Here is a tiny trained network, its code and every weight. The questions are about switching its units off for an input and a class, where a switched-off unit gives its printed mean instead of its output.

import numpy as np


def w(rows, s, z=0):
    codes = np.array(rows[::2]) - 128.0
    scale = np.full(codes.shape[1], s)
    scale[-1] = z or s
    return codes * scale


def f(y):
    return y / 2 * (1 + np.tanh(0.7978845608 * (y + 0.044715 * y**3)))


def log_softmax(a):
    a = a - a.max(-1, keepdims=True)
    return a - np.log(np.exp(a).sum(-1, keepdims=True))


def net(x, mask):
    res = np.array(x, float).reshape(1, 5) / 4 @ E
    y = f(res @ A[0][:, :-1].T + A[0][:, -1])
    res = res + np.where(mask, y, B[0][:, -1]) @ B[0][:, :-1]
    return log_softmax(res[-1] @ U[:, :-1].T + U[:, -1])


A, B = {}, {}
E = w([
[81,128,16,117],'x0',
[123,119,131,114],'x1',
[60,206,149,104],'x2',
[3,80,152,228],'x3',
[121,117,131,108],'x4',
],0.013)
A[0] = w([
[121,141,27,76,127],'n0',
[78,187,92,106,129],'n1',
[120,174,136,158,150],'n2',
[156,219,152,59,216],'n3',
[123,77,93,180,153],'n4',
[162,142,205,107,213],'n5',
[194,150,149,125,254],'n6',
[64,95,112,161,99],'n7',
[171,124,81,97,203],'n8',
[117,37,127,120,149],'n9',
[142,116,39,134,146],'n10',
[218,114,70,122,203],'n11',
[94,122,178,167,138],'n12',
[135,183,111,91,79],'n13',
[76,111,77,130,64],'n14',
[138,51,169,194,155],'n15',
[146,53,118,122,224],'n16',
[50,126,174,185,186],'n17',
[181,100,173,128,209],'n18',
[75,70,103,196,134],'n19',
[155,80,120,99,164],'n20',
[70,144,141,116,90],'n21',
[158,203,110,84,124],'n22',
[154,112,104,109,108],'n23',
[193,94,126,104,90],'n24',
[175,91,126,159,227],'n25',
[155,178,185,131,126],'n26',
[129,109,250,154,151],'n27',
],0.017,0.0064)
B[0] = w([
[45,125,52,157,220],'n0',
[31,170,136,78,192],'n1',
[85,122,144,68,154],'n2',
[147,178,93,77,252],'n3',
[246,59,88,127,188],'n4',
[206,128,187,75,206],'n5',
[182,175,145,94,211],'n6',
[92,92,110,107,204],'n7',
[143,204,89,188,205],'n8',
[183,94,132,135,172],'n9',
[115,118,33,209,190],'n10',
[135,193,140,172,225],'n11',
[101,82,172,146,198],'n12',
[124,124,103,95,179],'n13',
[122,105,95,37,174],'n14',
[161,74,153,126,213],'n15',
[228,117,118,206,179],'n16',
[73,92,182,95,252],'n17',
[222,162,221,135,189],'n18',
[143,50,114,47,231],'n19',
[169,180,120,179,164],'n20',
[67,165,158,90,166],'n21',
[143,146,57,91,216],'n22',
[120,136,111,159,154],'n23',
[130,150,147,159,178],'n24',
[254,117,179,184,180],'n25',
[157,90,153,93,180],'n26',
[57,57,216,161,226],'n27',
],0.0099,0.018)
U = w([
[200,207,223,172,146],'0',
[210,143,174,18,249],'1',
[168,168,95,246,167],'2',
[123,194,97,112,77],'3',
[187,33,182,187,38],'4',
[97,103,223,158,219],'5',
[215,32,80,116,117],'6',
[109,98,134,72,2],'7',
],0.012,0.0037)

Each question gives the input, the list of numbers given to net, and the class t.
The units are the neurons (one row each of A and B). Each row of codes is followed by its name. A weight is (code - 128) times the scale printed after its matrix; where a second scale follows, it is the last column's (A, B and U).
mask holds one flag per neuron, in row order. A switched-off neuron (its flag False) gives its mean, the last column of its row in B, instead of its output. The means were averaged over made-up inputs and are rounded, as every weight is.
A unit's drop is (log p(t) with every unit on - log p(t) with that unit switched off) / (log p(t) with every unit on - log p(t) with every unit switched off).
The circuit of an input: a set's keep is (log p(t) with only the set's units on - log p(t) with every unit switched off) / (log p(t) with every unit on - log p(t) with every unit switched off). Starting from the 12 units with the biggest drops (on a tie, the unit counted first), units are removed one at a time, each time the one whose removal leaves the highest keep (on an exact tie, the one counted first), for as long as the keep stays at least 0.8.
units of the circuit, in order: the units of the circuit, biggest drop first
top k neurons: the k neurons with the biggest drops, biggest first
drop of u: that unit's drop, to one decimal
input [-7,6,3,2,-6], class 5: units of the circuit, in order => n27
input [0,-2,-1,4,6], class 4: top 2 neurons => n3, n22
input [-7,3,0,-2,-8], class 0: top 4 neurons => n19, n18, n27, n14
input [8,7,1,2,2], class 7: top 2 neurons => n1, n25
input [-5,5,-1,0,-1], class 0: top 2 neurons => n19, n18
input [2,-5,-2,7,4], class 6: top 3 neurons => n19, n4, n14
input [-8,2,-2,0,1], class 0: top 3 neurons => n18, n19, n6
input [0,2,2,3,1], class 5: top 2 neurons => n3, n22
input [3,-7,1,8,7], class 7: top 2 neurons => n17, n21
input [1,-4,6,0,8], class 3: top 2 neurons => n19, n27
input [8,-8,0,-5,1], class 2: top 2 neurons => n10, n8
input [7,-4,1,6,-5], class 7: top 3 neurons => n1, n17, n21
input [-5,-1,-5,0,-4], class 0: top 2 neurons => n18, n19
input [-5,-7,-2,0,-4], class 0: units of the circuit, in order => n19
input [1,8,8,2,-3], class 7: drop of n27 => 0.1
input [-4,-4,4,1,8], class 5: drop of n27 => 0.2
input [-5,1,4,1,-6], class 5: drop of n27 => 0.6
input [2,-3,7,7,8], class 7: drop of n14 => 0.2
